Rows, each with its class:
[-15 -17   2  -7  20 -12   7 -15  -1   5   4  -1   8 -11   1  20  -6  -2
 -11 -17  10  -1  10 -12 -18  -2  18   4 -11 -26   5  12  -3 -21 -34 -16
   7  -5] -> (85)
[ 29   4   5 -13  25 -11 -10  -9  17   0  -8   9   6 -45 -19   5   7  -7
   6  32  -9  -7   0 -27 -34  14 -13  11  -1 -11 -10 -18  11  15  -5 -26
  -9  12] -> (108)
[-24  -2   3 -30  35 -14  -9 -14 -30  -5  -4  19  -6 -15 -16  11  11  -7
 -12  25  17   7  35   3 -19  -1 -40  16 -16 -11   5 -26  14  -2  -7 -26
  -5   3] -> (102)
[  8  -6  21 -42  57 -31 -11 -29  -6 -12   4  29  12 -37 -18  28  19 -12
 -10  22  15   2  17 -19 -58  21 -13   9  -6 -35 -22 -28  28 -18 -12 -45
  -6   0] -> (102)
[-22   0  -9  -6  -3  12  16  13 -22  -2   6 -11 -25   5  14  -7 -10  -7
 -17   7   3   0   5  26  16 -19  16 -10 -24  12   0  11 -18 -17   3  19
  -4  -6] -> (87)
[  4   8  -1 -10   1   9  -7   9  -1  10 -15   8 -12   2   0 -13   1 -18
  -1  18  -1  -8   8  15  15   1 -32   6 -11  17 -26 -31  12  18  -9   0
 -15   5] -> (108)
[-13  15 -14 -21  -8  28  11  19 -38   2 -18  10 -36  -4  12  -1  -2 -22
  -9  31   1  -4  38  29  30  -2 -73   2 -62  29  -9  -5  -9 -20   0  22
 -17  17] -> (103)
[ 24   7   3 -15  15   8  -7  10 -25  10   3   2  10 -40  22  -5   8 -23
   8  41   2 -20 -10  21 -13   6   5 -10  -3   1 -17 -38  11   7 -12  -7
 -26  -5] -> (90)
[ 11   6   7  -5  12  -9 -10   0  -5  -6   6   4 -15   1  -3   3  10   5
  17   8   1 -10   9  -6   3   8 -32   5  10   8 -13 -19   3  13   0  -8
   1  13] -> (108)
[-26  15 -30  13 -26  16 -17  37  52 -15 -23 -24 -22 -15  31 -52   4 -17
  13  -1 -27 -11 -27  20 -10  -9  61 -10  14  34 -24 -35 -14  37   0  20
 -30  14] -> (96)
[-21  13   4 -50  18  10  15   9 -60  -1 -13  14 -22   3   6   8   8 -44
 -24  17   8 -11  33  26  13  -5 -37   3 -37  15 -20 -19   9 -35  -4   4
 -18  -2] -> (102)
[ 25  28  -5 -15  17  -6  -8   4  15 -15 -30   6 -22 -18 -17  -2  14 -11
  11  37 -10  -6  11  -2 -29  13 -14  -1 -18  18   1 -11   0  -5  -2 -11
 -11  18] -> (94)
[-53 -14   0  -2 -11   8   4  10 -28   3  -2   2 -12  38   5   1   0  10
 -18 -19  10   2  10  16  30 -21  -1  13  -7   8  -2   6  -9 -17  -1  10
   3  -2] -> (85)
[-37 -11   2   0   1   0  11  -3 -27   0  13   1   1  11  12   6  -4  -8
 -17  -1  14  -5  -4  21  10 -35  26  -4  -9 -13   0   8  -3 -23   3   4
  -7  -5] -> (85)
[-60 -18  -4  -9  -2  -6  -9  -4   0 -11   4  -2  -7   7   0   9   6  -8
 -19 -12   5   3   0  19 -18 -25  34   3   2 -12  -5  12   6 -12  -5 -12
  -3  -9] -> (87)
[-88 -23  -4 -36   4   0 -13  11 -34  -4 -20   0 -31  30 -26 -16  34 -16
 -15  45   4 -15 -13  58  12 -42   5  24 -12  20 -43 -44  14  15 -13 -25
 -12  -4] -> (84)
[ -9  -7   0  -8  16  -8   7 -11   3  -3  16   4  -8   0  -4  15  -7  -1
 -15  -1   5   5   3  -3 -12  -6  -3  -1  -4 -19   4  11 -10 -16   2  -5
  -1  -1] -> (85)
[-37  -3 -11  -6  23  -3   2  -4   5  -1  10  -9   3  -7  -3  -4   3  -8
  -9  34  -4   0 -12  38  -2 -18  40  -3 -24  -8   3   4  -7 -17   3 -10
  -9  -5] -> (87)
[-51  -5  -8  -4  12 -11   0   3  21   0   7 -14  -4 -20  16  -8   5 -13
 -17  -3   7   1 -17  15 -32  -1  53 -13  -5 -18  -9  -1  -4  -1   6 -12
 -15  -4] -> (95)
[-20   7  -5 -25  11   8  -1   4 -26  -4 -19   7 -29  -4 -11   5   6 -11
  -8  39   6   1  22  25  16  -3 -13  -4 -35  20 -11 -25  13 -20 -10   4
  -8   3] -> (103)
[-44   2  -3 -19  14   8  -4   8 -27  -5 -25  14 -26  14 -15  -8  16 -14
 -28  33  11   2  28  31  19 -11 -11  11 -38  23 -17 -22  -1 -14  -4   0
  -7   7] -> (101)
[-11  -3   0 -35  22   7  -8  -5 -13  -7   5  17 -17 -19 -25   7  11  -3
 -13  45   6  14  29   4  -1  22 -30   9 -40  -6  -8 -24  13 -25  -9  -7
 -14   8] -> (101)
[-24  17 -24 -38  -5  38   7  19 -66  -2 -21   0 -44   8  10 -17   6 -30
 -17  60   7 -23  13  60  51 -17 -22  -9 -64  45 -14 -24  -6 -24   3  37
 -28  15] -> (84)
[  8  16   4  -7  -3   4  -9  20  -3  -6 -17   3 -10   1  -3 -11  10  -6
  12  20  -3 -14  16   2  15   3 -32  20   0  24 -14 -23   8  10   1   8
  -5   9] -> (108)
